Here is a tiny trained network, its code and every weight. The questions are about switching its units off for an input and a class, where a switched-off unit gives its printed mean instead of its output.

import numpy as np


def w(rows, s, z=0):
    codes = np.array(rows[::2]) - 128.0
    scale = np.full(codes.shape[1], s)
    scale[-1] = z or s
    return codes * scale


def f(y):
    return y / 2 * (1 + np.tanh(0.7978845608 * (y + 0.044715 * y**3)))


def log_softmax(a):
    a = a - a.max(-1, keepdims=True)
    return a - np.log(np.exp(a).sum(-1, keepdims=True))


def net(x, mask):
    res = np.array(x, float).reshape(1, 4) / 4 @ E
    y = f(res @ A[0][:, :-1].T + A[0][:, -1])
    res = res + np.where(mask, y, B[0][:, -1]) @ B[0][:, :-1]
    return log_softmax(res[-1] @ U[:, :-1].T + U[:, -1])


A, B = {}, {}
E = w([
[207,116,64,221,87,136,86,205,136,177,136,98],'x0',
[139,30,179,85,41,54,64,105,7,151,6,71],'x1',
[68,49,204,181,160,143,188,155,30,242,75,217],'x2',
[103,167,185,57,168,215,182,60,1,159,236,85],'x3',
],0.0062)
A[0] = w([
[161,208,56,123,203,180,157,169,190,130,234,117,147],'neuron 0',
[161,198,117,109,177,199,190,135,126,137,184,87,110],'neuron 1',
[50,116,137,99,140,48,145,107,224,26,87,205,160],'neuron 2',
[110,231,121,92,191,219,205,92,167,90,253,141,255],'neuron 3',
[225,108,100,89,25,53,54,119,118,43,54,41,193],'neuron 4',
[148,189,116,113,133,141,117,91,162,76,167,109,74],'neuron 5',
[203,175,25,231,145,126,89,192,249,134,153,140,177],'neuron 6',
[66,64,209,163,103,165,131,104,42,200,44,156,195],'neuron 7',
[49,135,201,46,204,205,197,49,55,124,212,177,168],'neuron 8',
[145,38,118,158,71,34,103,202,121,214,21,159,238],'neuron 9',
[190,150,162,97,75,95,65,116,111,117,136,48,74],'neuron 10',
[49,179,164,56,195,125,195,64,189,34,202,178,216],'neuron 11',
[117,37,174,188,100,87,138,127,77,214,79,174,192],'neuron 12',
[96,143,152,107,167,229,190,144,53,173,228,121,181],'neuron 13',
[179,143,91,59,34,62,12,75,175,50,84,53,196],'neuron 14',
[188,165,18,223,118,138,94,172,228,113,158,161,139],'neuron 15',
[220,167,15,199,99,92,81,187,232,100,108,123,231],'neuron 16',
],0.0057,0.0037)
B[0] = w([
[180,190,104,121,78,205,197,79,198,75,187,121,201],'neuron 0',
[180,184,146,97,137,157,194,105,110,141,165,56,170],'neuron 1',
[71,131,106,101,42,120,104,147,177,73,45,191,175],'neuron 2',
[94,255,168,93,165,203,193,49,145,115,157,76,246],'neuron 3',
[88,55,42,50,94,73,28,122,92,66,106,66,206],'neuron 4',
[157,175,132,77,101,171,171,100,116,118,179,132,151],'neuron 5',
[190,156,42,219,57,145,163,220,203,63,181,184,206],'neuron 6',
[192,98,184,125,80,114,161,142,42,199,56,143,221],'neuron 7',
[97,165,219,119,219,106,181,48,90,207,149,90,240],'neuron 8',
[159,33,129,134,100,33,99,204,106,164,45,161,224],'neuron 9',
[159,90,97,111,123,81,117,120,81,122,99,74,149],'neuron 10',
[80,220,188,89,159,154,169,47,185,93,83,149,220],'neuron 11',
[183,79,171,155,88,83,163,166,78,188,58,162,207],'neuron 12',
[196,150,192,121,171,144,168,62,76,158,191,70,209],'neuron 13',
[70,100,23,48,89,136,64,90,90,44,129,78,207],'neuron 14',
[175,154,32,191,68,129,168,188,209,60,180,162,192],'neuron 15',
[121,75,13,161,112,97,109,171,197,53,172,160,213],'neuron 16',
],0.0069,0.011)
U = w([
[186,203,70,148,70,200,165,156,198,74,209,115,110],'0',
[147,172,197,101,237,156,159,65,78,187,229,43,3],'1',
[33,191,202,61,188,134,159,73,184,120,50,172,89],'2',
[200,56,200,150,90,74,128,183,34,240,46,174,246],'3',
[78,61,52,3,93,63,14,118,79,48,94,34,176],'4',
[158,73,71,210,110,52,96,234,200,110,114,197,114],'5',
],0.0066,0.0023)

Each question gives the input, the list of numbers given to net, and the class t.
The units are the neurons (one row each of A and B). Each row of codes is followed by its name. A weight is (code - 128) times the scale printed after its matrix; where a second scale follows, it is the last column's (A, B and U).
mask holds one flag per neuron, in row order. A switched-off neuron (its flag False) gives its mean, the last column of its row in B, instead of its output. The means were averaged over made-up inputs and are rounded, as every weight is.
A unit's drop is (log p(t) with every unit on - log p(t) with that unit switched off) / (log p(t) with every unit on - log p(t) with every unit switched off).
The circuit of an input: a set's keep is (log p(t) with only the set's units on - log p(t) with every unit switched off) / (log p(t) with every unit on - log p(t) with every unit switched off). Starting from the 12 units with the biggest drops (on a tie, the unit counted first), units are removed one at a time, each time the one whose removal leaves the highest keep (on an exact tie, the one counted first), for as long as the keep stays at least 0.8.
units of the circuit, in order: the units of the circuit, biggest drop first
unit that matters most: the unit with the biggest drop
k most important neurons: the k neurons with the biggest drops, biggest first
drop when u is switched off: that unit's drop, to one decimal
input [-8,8,6,7], class 3: unit that matters most -> neuron 7
input [2,0,-3,-2], class 5: units of the circuit, in order -> (neuron 3; neuron 16)
input [4,-3,1,-2], class 5: units of the circuit, in order -> (neuron 3; neuron 13)
input [0,5,0,6], class 3: units of the circuit, in order -> (neuron 3; neuron 7)
input [1,3,0,4], class 3: units of the circuit, in order -> (neuron 3; neuron 14)
input [1,1,-8,-8], class 4: 4 most important neurons -> (neuron 14; neuron 4; neuron 12; neuron 10)
input [-3,-8,5,-1], class 1: units of the circuit, in order -> (neuron 13; neuron 8)
input [8,2,-7,3], class 4: 2 most important neurons -> (neuron 4; neuron 14)
input [-1,4,4,6], class 3: 2 most important neurons -> (neuron 7; neuron 3)
input [8,5,0,1], class 4: 4 most important neurons -> (neuron 4; neuron 8; neuron 14; neuron 13)
input [-7,6,-4,6], class 1: 2 most important neurons -> (neuron 8; neuron 9)
input [-3,3,3,4], class 3: 2 most important neurons -> (neuron 3; neuron 7)
input [5,2,-8,0], class 4: 2 most important neurons -> (neuron 4; neuron 14)
input [2,-3,7,2], class 3: units of the circuit, in order -> (neuron 7)
input [-1,4,1,5], class 3: 4 most important neurons -> (neuron 3; neuron 7; neuron 0; neuron 11)
input [-7,2,-7,3], class 2: 2 most important neurons -> (neuron 11; neuron 3)
input [5,-4,3,-2], class 5: 2 most important neurons -> (neuron 3; neuron 11)
input [2,1,4,4], class 3: drop when neuron 0 is switched off -> 0.1
input [4,0,-7,7], class 1: drop when neuron 2 is switched off -> 0.3
input [-5,-1,8,3], class 1: units of the circuit, in order -> (neuron 13)
input [3,-5,2,-6], class 5: drop when neuron 3 is switched off -> 0.1
